Each row has a hidden stage along a path, written after it and counted from one end. A new block has a new path.
[  95  -32 -280   -9  -35  196   82 -151 -225  198  118   31 -105  129
   94   67 -105  140 -118  -72 -163   72  -33  235    4  -17 -145   69
 -155   51 -194   45  103 -190  133   89    9 -122 -134 -165 -131   20
   91    6  128  225 -240  105   33   95   52  148   22  -86  214  127]	18
[-204   91  126  281  -57 -284 -160   44  259 -251   36  214 -120  -70
  -86   20   93 -139  -90  -97   53   30  175  105  -86  -38  216  -95
  -90   -1  237 -148  -59 -122  172  -26 -255   61  131   94  284  -81
  164  -12  -31 -158 -196  199   57  -84   31  -34 -158   70  -41  124]	9
[ -82  -29 -219  -63 -197  -96  140   65  -27  -90  -75 -167    7 -233
 -220   10   96    7  -34   87    8   86   58   91 -302   18  355  -36
 -486  188  179 -229   25 -288  -30  -82  -13 -153 -131  -34  191 -206
   69  132   64 -146    4   79  228  141 -159 -147  200  -28  -50   18]	27
[-326  150  -67   55  -10  -62 -226  -26  111  233  275   55   -8 -205
 -114  -12  214 -192 -277 -239  117 -102 -137 -270 -122   23  -49 -207
 -208 -262   91 -258  178  -61   96  101 -151  416   97  237  -47   67
 -435  206  148  118  240  -16 -229 -199  148 -197  -12 -265 -346 -175]	3
[ 228  217  112 -311 -164 -123  139   -6   77   87  -65 -239  -39   68
  109   -6 -193   19  -19  176   51  132 -304  -42 -165 -177  254  165
  -20  121 -222   40 -176  -24  -60 -129  150 -139 -274  -79   69  -99
  109   25 -144   64  -35 -203   30  237  149   79  276   63   70 -239]	8
[  53  198  254   92   22  288  216   85 -463  -49   88   60  -13   59
   30  180 -105   52    5    6 -142  241  110   43  235  -24  154   53
  210  142   71  110  -56  -81   68  115   71  104   11  -85    4  127
  -22 -135  -29    8 -237  162  185   30   63  215  238 -164   62  176]	30
[  25  300  -66  238  -33  -65 -145  173 -181  158   -2  465 -171 -111
 -119  164 -223   77 -285  -85  264  -97  182 -253  236 -149   45   23
   67   85   78   -4 -155  -48  350  385   73   13 -183  154  -70  -53
  138   51 -150 -229  311  165  287 -229 -157 -216 -111 -126 -209   64]	10
[ 153  151 -268 -174 -295   80  147   -7 -208  -17  -42   37  101   22
  151   80 -245   40   26  166  -37   67  -85  206  -18 -116   -7  215
 -124  300 -268 -110  -35  -90   76  101  208 -100 -147 -103  -68  -10
  126  -50 -193   62 -111   60  119  159  208   47  261  -17   87  -35]	17
[-481  155 -211  206  -34  353  -22  125  393  -72  141   97 -193  130
  -43   17  216 -210  -78  246  -31   10 -344  -24  294  138 -123 -228
   49 -242 -165  141  284 -208   52  173 -294  348  -90  -80  147  147
 -170   18  183  466  391   40 -177  110  -20  212  152 -294  204 -301]	29
[  51  104 -205  -33  -91  270  159 -206 -175   47    2   -5   65  111
  126   98  -40  115 -125   10  -90  103  -57  167  -43  -99   27   74
  -93   81 -216  -75   45 -116   66   91  150 -132 -315 -180 -145   -5
   52  -74 -143  283 -129  104  105   61  203  123  132 -147  183   27]	7
[ -62  101 -149  -71  -40   56  133 -200   -5   98  -23   92 -175   59
   69  -82  -18    8   87  -65  119   43  -80  128  -77   64   47 -230
 -102  277 -104  -39  -51 -115  138  198   13  -93 -204  -86   69 -119
  198   -7  -17   25  -99  122  162   81 -218  221  182  226  177   60]	29
[ 231  254   10   24   93   11   27   92  -74   36  -41  119 -102   51
  -58 -224  -72  -63  -33  248  117   39 -298 -197 -187 -251  201  113
  127  -12 -406   10 -217  -71  -56  -29  342  -63 -408  -53   -6 -132
  338    7 -360  109  130 -165    2  -57   28 -104   -2  276   20 -192]	23
[ -80   27  173  412  -10  318   27  -47  -58 -102  103  136 -223  273
  123  278  108   57  -61  -63  -46   98  151   12   96 -119 -474 -136
  112  110 -286 -327 -257  158  112  -50 -169  306  -63  117   22  -66
  -98   75 -129  344 -298   96 -195 -323   38 -189 -215   57  203 -182]	6
[-109  -63 -118  158  148  135 -292  293  -40  -45   49  121  -44  -68
 -217 -148   35 -236  115  396 -163  -46 -168  -69  -59  287 -149 -115
 -338  535  -77  338   40 -195  125  -80   -4  194  258  187   74  418
  275 -319  -60  130   89  174   60  240 -383  131 -159  103  -21  -50]	23
[ -15 -212 -577  134 -120 -343 -260  157   61  -89  210  535  186  -47
 -421 -183   -3 -171   67  222 -217  166   90  -44 -246   19   29  196
 -227    4  -24  -74  359 -391  227 -128    0  563  459  307  309  285
  191  -63  -61  -50 -189  248  -43 -185  375 -230 -215  201 -307 -151]	28
[-123  -42   14  228  132   31  -95 -100   56  -70  -47  220 -204  -65
 -231 -270  291 -119   42   55   64   -9  163  -30 -205   75   71 -184
   17  164   66  -55 -180  -94    8    9  -41   82  -75   65  222  -58
  257  -14  -55   26 -101   51   -4  -86 -215   30  -97  314   76  141]	9
[ 352  -26  158   64   18  120  107 -108 -518  -24  114  -36  107  -70
 -200    7  -80  106   38  147  -76   22  109  -74  155  146   -6 -151
   86  514   46   74  -90  156  -11   39  130  131  100  114 -105  231
   92 -455 -315  -91    9 -106   97  125 -279  212   17  -17   11  133]	6
[ -28  258  -83  -79 -200 -132 -217 -115   -2   -7  214   82  149 -147
  196 -131  -33 -141   47 -388  181 -227 -182  -64  -59 -109 -282 -124
  161   13  -17 -385   24  186   31  254   32  156    3   31 -246 -183
 -113   86  -86 -102  211 -217 -196 -276  134  -31  141   21 -202   23]	24
[ 158   74 -365  -39   69  200  185 -117 -399   41  147  228   67  -18
 -164 -120 -130   98 -125   88 -100  119 -108 -116  -97  -12   86  -85
  -87   37 -214  106  137 -132  239  121  207  -51 -314 -157 -227  -56
  200   21 -130  189 -182  190  177   19  128   26  -47  -21  -18 -122]	4
[  21 -173 -333   46  -77 -188 -235   72   32 -157   81  290  232 -125
 -353 -358  117 -135   85  290  -71 -127   76  -44 -297    7  -78  138
 -101  228  -12  -99   32 -233  -16 -137   54  377  313  272  264  215
  312 -112 -205    2 -153   38 -113 -157  166 -164 -168  222 -224 -131]	13
[   8 -228 -323 -256 -253 -249  -79   16  106   16   -6 -148   66 -248
 -206  -22  128  -13  -26  -45 -145  193   91 -117 -289  150  169   20
 -218   10  361   17  124 -136    0 -185  -75    4   -6  -46  146 -183
  -29  132  314 -166  -67 -125   45   61   77  -12  151  -38 -138   45]	2
[ -31  -33 -287   -4  -90  150   72 -324 -199   17   38   -7 -111 -132
 -121  -67   44   64 -180   -2   94   -2    8  234  -74   44  126 -111
 -237  101  -63 -269   30 -174  -37  150   49 -137 -249 -179  -13 -284
   74  150 -142   97  -73   51  140   -8 -168   49  128  100  157   83]	10
[ 177   39  257 -135 -110  -10   72 -194 -261  134   61 -129 -101  -96
 -135  152  -98   44  -87   25 -167  187  104  -32   74  119   60   31
  -54  373  145  107 -133   47   53  -60   11  102  342   73   37  135
 -117 -125   45  -64 -145   98   33  350  -42  123   54 -137    9   13]	22
[ -54  131  160  397   38   73  113  -37  -58 -133   83  190 -123  184
 -138 -101   96   19   41  -21   46  -75  160   96  -43  -54 -172 -182
  183  160  -45 -343 -166   50   70   89 -226  136  -84  109   84 -106
  135  -83 -130   24  -73   60  -45 -125  -94  -98  -82  179  166 -109]	5
[ -55  182  -41  132 -142   28  -17 -153 -125  -86  105  -32 -154  -66
   76  189  -79  -89 -223  -87  -29   24  -15  357   17    1   88   17
 -297  134    4 -275  -77 -108   46   91   59 -192  158 -164  -86 -155
   34   19 -159   49  -99  253  104  107  -82  -58 -108   -2   99   85]	21
[  19  361   74   40  168  158  -42  246  -66  -38 -133  200  120   70
  151  -54  -98   15   33  -65   55  132 -227 -152 -134 -272   54   45
  279  -99 -126  221  -28 -219  113   15  285 -184 -496 -113 -118  -13
  344  -40  -86   13   62   68  171 -170  103  166  267  -30  -23    9]	9
[ 168  240   61  -88  -43  -32   55   93  145   58 -127 -217  -27  188
  293  -52  -40  -57  107  -16    8   94 -380  -19 -230 -258  268  189
  -74   63 -299  131 -104  -82  -66 -129  171 -218 -304 -174   20  -75
  269  -73  -23  152   56 -224   54   94  121   83  110   93  142   35]	25
[ -83 -129 -471    1 -135 -310 -181  373  113  -61   95  290  161  -68
 -203 -216   20 -315  179  200 -112  152  -24 -100 -357  162  106  222
  -60   65  141   74  163 -143  165  -95   -6  347  154  196  196  232
  216  110  145  -25 -175  101  174  -24  335  -33  -55  299 -291 -260]	0
[ 196  185 -114 -119 -128   -4  208 -102 -116  -32   56  -50  -15  -53
   -7  116 -183  109 -171   41  -63  140 -115  -16  -27  -85  201   12
  -39    3  -45   -9   -5   -7  123   62  139 -278 -383 -202 -181 -171
   82    7 -156   22   22   43  169  233   83   52  106 -188   61 -116]	24
[ -61  -61 -192 -184  -43 -223 -142  137  -77   88  165    3  -32 -268
 -377   11  -29  -25 -295    5  -49  147  154  -88 -329   74  113   73
 -123 -135  497 -102  130 -242   17 -137  -63  -65 -125   74   23 -134
  -96  377  201 -214  -69   74  177   35   11 -177  211  -28 -279 -178]	30
[ 163  188  147  157  -39  120  181  -10 -307 -104   62  -78   82  172
  113  143 -125    3   80 -121 -245  202  -60   67  108  -27  207  106
  -53  250   -8  111   10   -2  123  -25    3   16  203 -160  -66   54
  103 -269  -27   69 -215  147  168  102  153   71  -50 -136   93   98]	1
[  21 -122 -328  -83 -211 -209 -120  120  -70  179   92   32  -83 -346
 -214   69   98  -44 -229  -20    4  100  187 -109 -246  134  153   72
 -128  -91  297  -82  -21  -41   69   77  123  -24 -116   49  -46  -71
  -55  240  223 -126  125  -67  190   26  -23  -34 -113    9 -223   94]	7
[  29  -74 -269   34  -98  115   49 -228  -68  -10   39  -40  -84   32
  -39  -57  -23  130   13   46 -132   27  -69  417 -163   52 -122 -102
 -296  221 -216 -267   -7 -276   26   51   68 -216 -127 -189  -19 -188
  248 -114 -125  109 -143  131    6  100 -234  142   25  162  314   79]	8
[-128  288   55   46 -119  194   92  102  -23  -43  154  158  -80  195
  146  -20 -136  -34  143  -71  189 -165  -97  -65  154 -144 -520 -125
  314  174 -171 -250 -168  152  112  226 -199  281 -115  113  -32  -52
  -69  263   25  135  -43  -30 -150 -191   50  -98  300   24   10 -397]	27
[ 103   45  162   23 -151  168   68 -191 -236   21   48  -47  -55  -10
  -65   85  -56   73   -9   72 -187  116  159  142  139   94   -7  155
  165  297   67 -111 -184   78    2  144   25   70   39  -48  -26   58
  -63 -153 -127   62  -80   45   64  217   42  207  127 -106  178   64]	8
[ 217  201  -79 -125 -180  -82  210 -288   52  144  -44   24   -8  110
  153  137 -131   84  -25  -60  -12  220 -119   72  -99  -94  125    4
   26  126 -202   -1    5   68  184   85  193 -145 -251  -56 -125   67
   66 -162 -121   93   52   47  126  311  198  260  109  -46  153  -53]	8
[ 225 -190 -572   68 -161 -166  123  135  116   -5  223  151  -42   86
 -158  282 -117  -54   81  185 -151  443 -205 -143  149  100  106   86
  -22 -200  -54  195  284 -150  132 -125  172  386  110   62  150  303
   45   66  -28  161   68   38  126  -22   46   49  -29  -14 -134 -429]	29
[  40  150  335  -59 -175  158  141   95 -242  -85   23 -125  -26   79
  273  298 -133  114 -114   43 -109  168   88  169  185  -10   42   56
  267  149   10   -5 -236   49   17   68   -7  -61 -150 -142   23 -105
   15 -211 -110  -24 -330   16  136   24  105  324  131  -85  212  168]	26
[  44  211 -100  -49  -34 -105    3 -179   24  156  153  -87 -116   46
  281   64  -55 -171  -41 -279  152  -54 -211  137 -169   82 -132 -218
 -120  191   -4 -119   -2  197   90  103   39 -193 -121   -8 -289   31
   -8    7  -32   64   66  -29   86  167 -154  145   37  152   15  -42]	20
[   7 -167 -488  204  -54 -328 -139   85  101 -179  149  517   60 -249
 -622 -220  112 -246    7  359 -129  208  122 -141 -187   85  292   89
 -154 -118  110  -42  178 -299  158  -91  175  433  314  239  302  303
  198    3 -175  -46  -22  252  -35  -13  215 -191 -186  135 -340 -222]	2
[-135   11 -329  -12 -147   70    6   33 -194  220 -107  141  131 -122
  -34   83   -8  150 -151 -110  101   61  109   63 -245  -15   31  -21
 -221  134   -3 -161  152 -227  224  201   42  -64 -390   79  -71  -55
   53   90  142  -54   42  182  373  -52   52  102  157  -76  -26   92]	4
[ 272   89  259 -211 -146 -120 -165 -119 -210  128   25  -14  106  -87
 -190 -453 -162   92   27  175  197 -201 -214   11 -138 -277 -140  255
  388  151 -368 -304 -247  -85 -296    4  155  294   83  153  177 -188
  217   87 -251 -104    5 -396 -265 -167  127   44  211  358   12 -204]	18
[ -11  172   38  132  -56  -87  130 -165  120 -100   35   -8 -190   36
  -73  -25  -73   -3   49  -97  150    7  -83  186  -49   -6   14 -182
   13  144   70 -248 -112  -15   57   87 -112 -145 -152  -44   44 -190
  164  143  -85  -48   44   91  130  128 -276   57  164  140  146 -236]	9
[-401   99 -319  287  111  485 -121   21  270  -92  119  110 -170  -63
  -88  -83  338 -308 -100  275  126  -64 -362 -191  306  137   31 -186
   49 -295 -172   69  180  -74 -101  236  -24  343 -413  -88   13  194
 -195  122 -170  584  539 -138 -139  -79 -120  142  228 -278   63 -240]	9
[  -5   81  120  426   91  155   96    0 -159  -88  235  306 -208  167
   -1  106   68  -43   12  -63   -1   67  112  -90   80  -63 -270 -207
  124   68 -227 -183 -202  144  218   48  -86  389   85  183   24   97
   14   54 -132  239 -316  169 -121 -268   11 -139 -331  129    8 -162]	9
[ 116   72  -46   17  -27  -70  108 -218 -155  129  155  -18  -85   -2
   -8 -103  -27   67   95 -216   71  -47 -136   33 -116   -6  -69 -265
 -167  213 -166 -296  -70  -49   62  107   29   73   17   28  -16 -186
   83  -58 -116  -75  -39  -29  -61 -110 -261  -28    0  190   22   -1]	25
[ -65  -48  186  389  -26   33 -190 -154  -25 -368  114  160  -82 -105
 -106  -15  336 -126 -189   -5    0  -46  278   23  -78  -30 -100 -159
  147   30   32 -357 -235  170  -94 -103  -80  221  125   68   99 -197
   63  -72 -319   91 -218  -39 -200 -330   38 -154 -444  205   45  151]	12
[  14   71  304  419  -72   18 -147   -8   34 -376   78  166 -128    5
   51  289  191 -171 -148  -41   17  127  279   -1  -12 -157 -228  -93
  201   34   14 -296 -343  310    5 -196   61  173  167  139   -3   27
  -11   26 -252  143 -241   53 -202 -248  129 -191 -374  130  -19   -8]	3
[-155   37  -60  -41 -208 -145 -224  173  -42   66  -76  143   49 -420
 -172  195  -21  101 -314  -53  120   75  266  -23 -137   33   58   23
   88  -80  388 -244 -113 -147  126  192  138 -135 -361   97  -36 -169
   -7  152    4 -343  180  131  299 -104  -66  103  163 -146 -190   77]	4
[ 134   20 -150 -130  -92  164  -15 -192 -209  -32   86  -27  -27  -38
  111   56  -83   33  -85   20 -104   43    3  265  -66  -55  -73   29
 -155  224 -105  -20  -63  -86   15   46  249 -255  -75 -198 -178   40
  158  -50 -112  167 -247   78   16  137   -9  185   56   18  136  243]	30
[ 159  122  -28   -5   34  -29  -61 -214 -235 -101  238  116 -144 -165
 -195   27 -164  -48 -240  101  -45   35   34  165  -14   86  -71 -165
  -60  143   91 -173 -132  -17   51   35  226 -210   17  -81 -213  -58
  101  -68 -403  -49 -111  178  -26  139 -235   -1  -26  114  -21  -58]	9
[ -69  117 -160   71 -116   53  -88  -47 -114  -30  -80   68   62 -170
  -47  124  -36  155 -257 -255  -24   76   60  -50   13  -74  201   -7
 -107  -69  190  -30  120 -182  190  158  -21 -241 -308 -233 -125 -375
   98   41   84 -133  126  128  273 -122   33   -7   36 -290   12  221]	1
[ -59  200  185   35  164  -46 -156 -148  -51  118   66   49 -130  -72
   39   -1   55 -119  -87 -342   61  140 -121  -63 -183   67  -57 -307
   51   11  136  -43  -68  -18   81  -25  117  -74   -1  -27 -140 -140
   39   -2   13  -98  -21  117   -4  -96 -201  114   31  187  -56   33]	0
[-250  163 -211   29  179  365  -81   80  124 -171  161  -57 -158 -134
 -294 -211  243 -392 -106  361  -45  -89 -340 -247    6  264 -114 -274
 -119   54  116  335  119  -32 -104  -83  -29   53    3 -108 -129  194
  -62  141   70  438  382    0 -140  341 -276  -39   99 -166  -59 -421]	12
[ -63  119   92  139  161  156 -139  195 -197 -148  173    3   -4  -12
  -77  -85  -15 -194    0  138 -188  -39 -166  -62   83  280  -74 -172
  -41  335  129  309   60  -37   73  -37 -136   86  223  -30  -75  134
  155 -320  -58   42   -6  102   86  148 -264  152 -121  -11    6  -14]	17
[  14  428  299  198    1 -182  -97  107  -24  101   20  364 -230  -55
 -163  180 -269  171 -437 -141  298 -105  108 -297  267 -172   18 -166
  317  -51  177   54 -248    8  356  302  -84  -80 -132  112  -36 -248
  186   20  -86 -319  293  183  217 -160 -203 -121 -228 -150 -124 -145]	5
[  52   55 -156   90   -5   27   50 -331 -131   84   71   51 -171   44
  -14  -15  -41   73  -18 -187  -37   37  -60  186   21    9   53 -173
 -355  211 -134 -168   54 -226  109   82  -40  -51   71 -122   44 -207
  102 -129 -129  -16 -102  129  -22  -31 -236  -42   37   67  157  192]	14
[-177   93 -114  266  -37  -42  -61 -221  198 -175   -3  125  -65  -13
   -5 -152  207 -136   55 -235   86  -78  -12   97  -92  -74  176  -83
 -178   58   37 -178   27 -115   64   79 -158   68   79  -58  168 -134
  172   67  -13   89  -41  103   23 -132   13  -69  -94   48   46  133]	12
[ 237  120  236  -17 -229  -20  142 -198 -237   -7   92  -85  -71  -59
  -17  267 -184  111 -165  -22  -72  167  112  104  268  -86  191  112
   61  111   49  -46 -153   80   54   74   78   17  180  -67   -3   52
  -91  -87  -88  -23 -144   25   11  193  129  139   62 -246   58  103]	3
[ -79  197  -88  -97 -113 -211 -140   -4  114  146  170  -15  -30 -119
   85  -24  104 -239 -103 -181  132  -85 -139 -120 -222   63 -108 -299
 -167   43   49 -170   58  147   80   42  -18   62   21  123 -167    4
 -202  -52   77  -56  230 -174 -202   35    2  -49   34   47 -195   15]	1
[  16   79  -86   21   25   20  -39 -225  -76  -66  123   70 -220  -56
  -62  110 -134  -35 -235   80  -64   57  -18  158  140   50  222  -71
 -359  172   24    9  -73 -204  126   49   64 -167   52 -157   40  -47
  135 -110 -327   57 -237  279   64  107 -179  -18  -37  -52   59   95]	25
[-108  129   20  -62  -39 -155 -216  126   85  -12  212  -92 -120 -105
  107  -24   62 -299  -93  -38  -45  -76 -155   -1 -189  246 -103 -276
 -189  217  137   78   -4  127   91  -28 -116  -63  165    8 -144    7
   -1 -154  106  -24   35  -49  -49  213 -177  118 -204  143  -60   80]	24
[ 231  -35   95  112   16   38  -81   31 -385  -24  103  -54   -4  -68
 -220   -9 -109  -30  155   68 -316  119   30  -16   28  192  -26   53
 -201  558  100  114  -30  -38   62  -92   22  118  424   51  -35  148
  112 -318  -58 -121  -32   89   81  229 -268    7  -78   12   -2  119]	22
[  20  182   24  286   20  175  199 -160   76 -112  145  201 -264  298
  187  159   67  -90  -20  -65  163   -6   30 -149  210  -79 -241 -265
  210  101 -188  -63 -192  366  166   87 -164  210 -194   71  -37   61
  -43   61 -195  350 -139  -26 -108 -139   32 -103 -115   42  107 -242]	10
[ 225  445  321  308   52 -278   29   95   -4   32  -42  139  -19   60
  -29  212 -187  146 -236 -260  217  114 -146 -213  -69 -337  224 -136
  147 -119  -56  -73  -50  -14  220   -3  114 -158 -233  104 -115 -193
  237 -146 -199 -273  393   42  242 -129 -106 -110 -215  -46  -80 -127]	6
[   1  546  217  173  -49 -312  -18  114  237   61  -85  310 -134  141
   -1   59 -282   76 -240 -130  290  -85 -104 -181    3 -171   81 -146
  290   73   39   46 -114   73  404  260 -167 -220 -320   89  -72 -254
  324 -111  -90 -276  419  152  348   88  -71   -3 -177   22   28 -280]	7
[ -77  123   -8  106   11   -7   -1 -259   82  -29  133  -38 -236   44
  118 -102   51  -77   11 -254   45  -56 -225   51   -9   80   21 -257
 -113   94  -90 -155 -102    8   73  113 -150  -10   -8 -180   20 -369
  130   35  -85   83 -101   30  -22 -106 -224   14 -152  188  151  -22]	21
[  18  -70 -191 -149  -76 -175   53 -230   26   61   37  -52 -138 -246
 -307   -7   70   97 -206  -64  -54  182   63   55 -322   75  201 -208
 -297   -5  227  -76   81 -254   78  -81   40 -259 -108  -95   38 -247
   92  151  161 -138  -32  151  127  229 -205   39   20   19   12   24]	29
[ -80 -120  152  451 -105  -99 -277 -147   72 -214   95  176  -53   29
  -73  171  239  -54 -248   35  -84   34  324  186 -304   10 -294  -64
  -40  213  -97 -607 -227  164   42 -178 -121  253  129  297   68 -107
   26 -174 -431  107 -249  148  -84 -243   94 -212 -625  325  108  -67]	10
[ -91   38 -142  130  -17  204 -456   56  294  -19 -139  -11 -153 -139
  205  428   57 -114 -248  -33  143  107 -180    4  106  -65 -222  128
   27 -104   48   69 -321 -126 -105  -44  558 -182 -129  -93 -123  133
  195  191 -253  300  285  130  106 -289 -331   84  -94  -63  -54 -134]	4
[  58 -110 -100 -230  -65  -80 -347    2  -31  -44  236  -50 -112 -263
 -184 -110   56 -129 -153  224 -187  -95   62  -16 -166  220 -274 -205
 -202  276  150  -29  -85   14  -50 -101   47  -90   93   -3 -122  -33
  -16 -208 -119  -77   -7 -175 -313  164 -263    5  -44  110  -56  201]	30
[  69 -218 -376 -119 -163 -230 -114  165   20  220   96   20   29  -71
  -55  130   75  -19  -62  -97 -179  304   77  -96 -279  139    5   98
  -45 -160  206   45  149 -126   84 -139   71  123  -37   56   32   27
  -40   55  299  -78  -79  -85   75 -101  156   61  -19   76 -154   34]	3
[  77  -37 -244  114 -148  -26 -235  120  -48  193   14  207 -173 -203
  -11  261 -123  102 -228   84  157  -92  168  -73  209  -15  -40  223
  -20   82   40 -187 -372  -67   98  315  296   22 -280  126    2   48
  110   46 -391  -53  193   18  192 -301 -266  -95  -86  -81 -149   47]	12
[ -99  108   78  181  139   33   64 -252  120  -84    9   17 -239   95
 -102 -137  222  -57  -50 -181   35   11  -18  -28 -154  -33  109 -298
 -179   81   49    0  -78 -127   43 -117 -177  -52   79  -99  166 -229
  186   39   78  110 -164  113  -66  -54 -190 -129 -152  135  118   25]	8
[ 143  101  189 -195 -138   11 -102   55 -163  167  -73 -141   21  -16
   53 -152  -99  -42   43  122   35   73 -144   -3 -226 -126   75  338
  166  202 -201 -119 -259   29 -148  -25  189   70 -170   14   31  -73
   78  113  -67   58  -89 -242   30   33  222  111  236  249   43  -82]	2
[  72   79   11  137  -99  -48  -31 -201 -257  -83  186   62  -43 -140
  -51  163  -77  -44 -126  -58 -240  140   37  156   34  145  146  -54
 -328  283    3 -137  -21  -64  193   50   75   60  392  -50  -63  -27
   18 -278 -263  -35 -188  321   87  127  -48    0 -323  -43   -2  158]	14
[ 362   56  257  -48 -150 -144   44  -13 -283  211   41 -154   58   63
   -5 -170 -150  120  212 -102  -25   83 -174   25 -168 -173   64  198
  126  238 -294  -98 -113   -1  -58  -28   88  210  184   82   70  -41
  162  -63  111  -89  -56 -289  -13   18   86  166    6  252   73   61]	6
[  83   27 -359  -48 -128  236  190 -156 -193  -33   19   64   18   39
  -38   25  -93  121   14   84 -222  193  -68  151  -29   25   -3  -18
 -166  147 -192    2  117 -177  168   97  128 -153 -236 -262 -135  -99
  136  -74  -28  180 -107  175  102  187   69  135  137  -95  213    9]	5
[  69  141   59  335   23  152  173 -170  -76 -201  150  211 -228  143
  -86  -71   96   -5   39    8   15  -67  106  -34  126 -133 -146 -162
  125   87 -184 -290 -276  102   40   82  -69  175  -21  -18   72 -156
   91   -4 -288  166 -146    4 -245 -210  -62 -270 -138   96  115  -92]	11
[ 175  -41  254  -53 -175   67   33 -140 -255   61   17 -111  -22  -78
   34  115  -17   59  -23   77  -22   54   82   37  160   39   42   22
   52  388  -77   88 -194  108  -24   41   65  205  258   95  105  202
   16 -221  -45   35 -165  -82   15  152  -28  312  -48  -43   90  213]	24
[  51   70   40   99   66   72  -28   -4 -162  -65  162  -10 -133   -4
   12   64  -68  -97    3   26 -255  138  -62  130  -78  199   -7  -85
 -186  301   29  111 -106  -29  172  -20   69 -115  145 -108 -135   80
  176 -185  -79  105 -234  259  131  238 -188  159 -232   85   88   44]	9
[-342  -29 -374  103    2  331 -264   37  275  -86  133  105  -61  -83
  -73 -190  275 -275  -55  320   47 -186 -310  -72  152  165 -164 -203
  -84  -32 -205  138  217 -106  -51  170  -71  291 -155  -21   26  254
  -32  -47  -44  473  374 -145 -217   32 -102  231   74 -146   79  -69]	27
[  76   89 -334 -119 -111  -56  149  -36 -130  156   65  135   20   -8
  -85  107 -193  184 -217  -23  -23   50   34    4  -49  -94   63  -31
 -297   52   -8   70  205 -255  290   73  -56 -133 -192   -3  -47   12
   54   15  103  -39  -83  177  145  137  101  -50  136 -277  -50  -12]	12
